Here is a tiny trained network, its code and every weight. The questions are about switching its units off for an input and a class, where a switched-off unit gives its printed mean instead of its output.

import numpy as np


def w(rows, s, z=0):
    codes = np.array(rows[::2]) - 128.0
    scale = np.full(codes.shape[1], s)
    scale[-1] = z or s
    return codes * scale


def norm(h):
    return h / np.sqrt((h * h).mean(-1, keepdims=True) + 1e-5)


def f(y):
    return np.maximum(y, 0)


def log_softmax(a):
    a = a - a.max(-1, keepdims=True)
    return a - np.log(np.exp(a).sum(-1, keepdims=True))


def net(x, mask):
    res = np.array(x, float).reshape(1, 6) / 4 @ E
    u = 0
    for l in range(2):
        y = f(norm(res) @ A[l][:, :-1].T + A[l][:, -1])
        res = res + np.where(mask[u : u + 10], y, B[l][:, -1]) @ B[l][:, :-1]
        u += 10
    return log_softmax(norm(res)[-1] @ U[:, :-1].T + U[:, -1])


A, B = {}, {}
E = w([
[129,125,126,134,129,130,143,137,129,139,122,134],'x0',
[175,95,173,9,163,216,217,90,181,57,169,224],'x1',
[133,121,121,128,109,139,113,112,138,122,140,106],'x2',
[124,170,191,178,123,116,204,194,163,94,190,68],'x3',
[124,199,38,215,181,99,155,2,173,97,133,116],'x4',
[152,126,129,118,148,131,123,123,117,145,126,102],'x5',
],0.0066)
A[0] = w([
[36,135,131,161,95,81,51,203,87,188,84,55,201],'0.n0',
[169,149,112,143,134,135,160,90,113,98,153,149,40],'0.n1',
[121,187,201,156,129,114,193,187,185,97,185,47,147],'0.n2',
[132,195,53,164,185,138,190,24,169,79,107,119,31],'0.n3',
[154,181,66,113,79,97,124,108,135,124,70,115,1],'0.n4',
[151,236,53,255,159,97,94,73,149,137,132,135,102],'0.n5',
[114,141,190,98,130,180,194,124,217,121,87,121,115],'0.n6',
[149,81,107,73,92,91,123,49,141,183,79,188,142],'0.n7',
[113,144,172,119,96,135,235,193,79,123,194,47,77],'0.n8',
[133,124,73,90,125,133,89,125,159,193,84,128,145],'0.n9',
],0.006,0.0037)
B[0] = w([
[251,142,83,165,157,98,107,83,235,157,185,215,254],'0.n0',
[132,157,136,127,77,69,53,193,121,173,174,168,150],'0.n1',
[39,185,120,171,198,141,163,187,152,166,204,62,210],'0.n2',
[224,153,117,112,172,76,65,108,193,183,183,246,222],'0.n3',
[124,188,113,184,143,101,168,164,88,129,144,130,144],'0.n4',
[31,121,205,131,138,161,178,135,97,82,6,64,242],'0.n5',
[162,116,152,134,132,176,3,67,106,80,139,113,181],'0.n6',
[71,85,151,174,80,84,145,142,134,175,199,54,201],'0.n7',
[199,200,126,58,56,150,126,120,73,60,114,163,184],'0.n8',
[125,137,119,134,66,104,228,109,120,15,154,167,179],'0.n9',
],0.0063,0.0085)
A[1] = w([
[167,68,78,102,117,115,104,116,132,127,81,181,56],'1.n0',
[64,90,143,62,121,181,126,150,75,108,130,102,96],'1.n1',
[138,120,125,113,134,110,120,123,122,100,70,136,31],'1.n2',
[151,152,134,173,161,81,98,118,168,173,142,121,2],'1.n3',
[70,164,125,141,121,111,162,113,100,117,49,61,63],'1.n4',
[160,61,121,140,92,89,102,51,111,152,48,192,95],'1.n5',
[134,50,130,93,115,135,78,80,137,177,86,178,121],'1.n6',
[110,8,135,118,96,176,107,99,91,129,90,139,37],'1.n7',
[154,129,97,148,73,103,91,215,108,168,149,117,78],'1.n8',
[78,140,108,162,125,123,125,125,96,132,55,87,194],'1.n9',
],0.011,0.0025)
B[1] = w([
[70,70,119,85,137,113,180,113,152,162,77,91,195],'1.n0',
[131,119,125,150,77,191,112,154,11,140,71,51,188],'1.n1',
[164,117,103,144,63,134,141,113,124,89,120,137,135],'1.n2',
[84,118,154,91,150,140,130,157,105,150,162,113,255],'1.n3',
[113,99,44,180,140,141,103,166,49,175,102,107,175],'1.n4',
[205,92,113,74,39,125,123,107,147,98,84,153,245],'1.n5',
[54,135,119,203,116,52,167,149,172,164,112,56,217],'1.n6',
[93,170,89,175,231,90,113,172,111,154,150,141,181],'1.n7',
[98,171,160,99,201,132,125,44,193,84,156,177,186],'1.n8',
[169,88,137,109,77,164,154,163,74,75,109,143,176],'1.n9',
],0.011,0.0092)
U = w([
[113,52,112,74,101,14,148,45,245,150,119,164,132],'0',
[23,95,101,181,169,106,148,210,60,175,108,46,215],'1',
[130,191,171,120,226,153,98,100,196,115,251,205,207],'2',
[171,128,193,82,61,237,96,162,39,69,156,83,3],'3',
[212,62,60,153,47,127,128,128,47,82,61,178,67],'4',
],0.014,0.0018)

Each question gives the input, the list of numbers given to net, and the class t.
The units are the neurons (one row each of A and B). Each row of codes is followed by its name. A weight is (code - 128) times the scale printed after its matrix; where a second scale follows, it is the last column's (A, B and U).
mask holds one flag per neuron, layer by layer. A switched-off neuron (its flag False) gives its mean, the last column of its row in B, instead of its output. The means were averaged over made-up inputs and are rounded, as every weight is.
A unit's drop is (log p(t) with every unit on - log p(t) with that unit switched off) / (log p(t) with every unit on - log p(t) with every unit switched off).
most important unit: the unit with the biggest drop
k most important neurons: the k neurons with the biggest drops, biggest first
k most important neurons of layer l: the k neurons of layer l with the biggest drops, biggest first
drop when u is switched off: that unit's drop, to one decimal
input [6,-5,7,6,-1,6], class 2: most important unit : 0.n0
input [5,2,-6,-8,-2,7], class 1: 3 most important neurons : (0.n0 0.n3 1.n7)
input [-7,0,6,-3,2,-7], class 4: 3 most important neurons : (0.n0 0.n5 0.n2)
input [1,1,-3,5,4,-6], class 2: 3 most important neurons : (0.n3 1.n6 1.n1)
input [6,2,-8,5,-7,-2], class 3: 3 most important neurons : (0.n0 0.n3 1.n1)
input [-2,0,6,0,-8,0], class 0: 4 most important neurons of layer 0 : (0.n5 0.n2 0.n7 0.n0)
input [-6,8,7,-6,0,-6], class 1: 3 most important neurons : (0.n0 0.n3 1.n7)
input [3,-1,8,-2,8,-2], class 4: 3 most important neurons : (0.n5 0.n0 0.n2)
input [2,-5,2,-4,5,8], class 4: 2 most important neurons of layer 0 : (0.n5 0.n2)
input [4,-3,1,0,8,4], class 4: 3 most important neurons : (0.n5 0.n2 1.n9)
input [0,2,2,6,-4,5], class 3: 2 most important neurons : (0.n0 0.n8)
input [-8,1,5,-1,0,7], class 1: 4 most important neurons : (0.n0 0.n3 1.n5 0.n8)
input [-3,-7,0,-1,-1,-7], class 0: 2 most important neurons : (0.n0 0.n2)
input [-5,-8,-7,-5,-3,-7], class 0: most important unit : 0.n0
input [-4,1,0,-4,0,2], class 1: 3 most important neurons : (0.n0 0.n3 0.n7)
input [-6,-5,-4,-3,8,-1], class 4: 2 most important neurons : (0.n5 0.n2)
input [1,-4,-4,0,8,-8], class 4: 3 most important neurons : (0.n5 0.n2 1.n9)
input [3,-3,-7,-3,7,7], class 4: drop when 0.n5 is switched off : 1.7
input [-4,8,4,-7,-2,2], class 1: drop when 0.n0 is switched off : 0.5
input [3,-5,-7,-8,4,4], class 4: drop when 0.n5 is switched off : 0.7
input [-8,-5,-6,-1,-8,-4], class 0: most important neuron of layer 0 : (0.n2)
